Here is a tiny trained network, its code and every weight. The questions are about switching its units off for an input and a class, where a switched-off unit gives its printed mean instead of its output.

import numpy as np


def w(rows, s, z=0):
    codes = np.array(rows[::2]) - 128.0
    scale = np.full(codes.shape[1], s)
    scale[-1] = z or s
    return codes * scale


def f(y):
    return y / 2 * (1 + np.tanh(0.7978845608 * (y + 0.044715 * y**3)))


def log_softmax(a):
    a = a - a.max(-1, keepdims=True)
    return a - np.log(np.exp(a).sum(-1, keepdims=True))


def net(x, mask):
    res = np.array(x, float).reshape(1, 5) / 4 @ E
    y = f(res @ A[0][:, :-1].T + A[0][:, -1])
    res = res + np.where(mask, y, B[0][:, -1]) @ B[0][:, :-1]
    return log_softmax(res[-1] @ U[:, :-1].T + U[:, -1])


A, B = {}, {}
E = w([
[131,65,177,201],'x0',
[90,120,31,109],'x1',
[114,232,131,180],'x2',
[163,151,203,1],'x3',
[20,89,218,62],'x4',
],0.007)
A[0] = w([
[47,48,60,147,253],'n0',
[137,146,115,103,3],'n1',
[212,199,80,205,133],'n2',
[45,239,186,172,118],'n3',
[150,206,87,42,77],'n4',
[98,57,254,17,21],'n5',
],0.0076,0.0036)
B[0] = w([
[94,40,49,79,241],'n0',
[85,197,253,120,109],'n1',
[195,177,56,186,227],'n2',
[31,15,24,61,184],'n3',
[121,255,122,46,181],'n4',
[224,147,26,193,253],'n5',
],0.0079,0.0058)
U = w([
[83,144,190,155,2],'0',
[115,180,145,46,81],'1',
[42,42,130,99,235],'2',
[224,145,106,248,193],'3',
],0.012,0.0073)

Each question gives the input, the list of numbers given to net, and the class t.
The units are the neurons (one row each of A and B). Each row of codes is followed by its name. A weight is (code - 128) times the scale printed after its matrix; where a second scale follows, it is the last column's (A, B and U).
mask holds one flag per neuron, in row order. A switched-off neuron (its flag False) gives its mean, the last column of its row in B, instead of its output. The means were averaged over made-up inputs and are rounded, as every weight is.
A unit's drop is (log p(t) with every unit on - log p(t) with that unit switched off) / (log p(t) with every unit on - log p(t) with every unit switched off).
The circuit of an input: a set's keep is (log p(t) with only the set's units on - log p(t) with every unit switched off) / (log p(t) with every unit on - log p(t) with every unit switched off). Starting from all 6 units, units are removed one at a time, each time the one whose removal leaves the highest keep (on an exact tie, the one counted first), for as long as the keep stays at least 0.8.
units of the circuit, in order: the units of the circuit, biggest drop first
unit that matters most: the unit with the biggest drop
k most important neurons: the k neurons with the biggest drops, biggest first
drop of u: that unit's drop, to one decimal
input [-4,-1,-8,0,6], class 3: 2 most important neurons : [n5, n3]
input [3,-4,7,3,1], class 2: units of the circuit, in order : [n3]
input [-2,7,-6,0,-5], class 2: 3 most important neurons : [n5, n0, n2]
input [-1,-3,8,6,-2], class 1: 2 most important neurons : [n5, n4]
input [-3,6,-6,8,6], class 1: 2 most important neurons : [n4, n2]
input [7,-7,8,4,0], class 2: 2 most important neurons : [n3, n5]
input [-1,4,5,0,1], class 2: units of the circuit, in order : [n5, n3]
input [8,0,-8,1,5], class 3: 2 most important neurons : [n5, n3]
input [-4,8,-8,-2,-6], class 2: 2 most important neurons : [n0, n5]
input [-3,-7,-1,1,8], class 3: 2 most important neurons : [n5, n0]
input [1,5,0,5,-3], class 1: units of the circuit, in order : [n5, n4, n3]
input [-8,-7,6,-1,2], class 2: 2 most important neurons : [n3, n5]
input [7,-8,-2,8,1], class 3: drop of n5 : 0.6
input [3,-5,-8,7,3], class 3: drop of n5 : 0.7
input [-4,-3,-3,6,6], class 3: unit that matters most : n5
input [7,-7,0,6,2], class 3: drop of n5 : 0.9
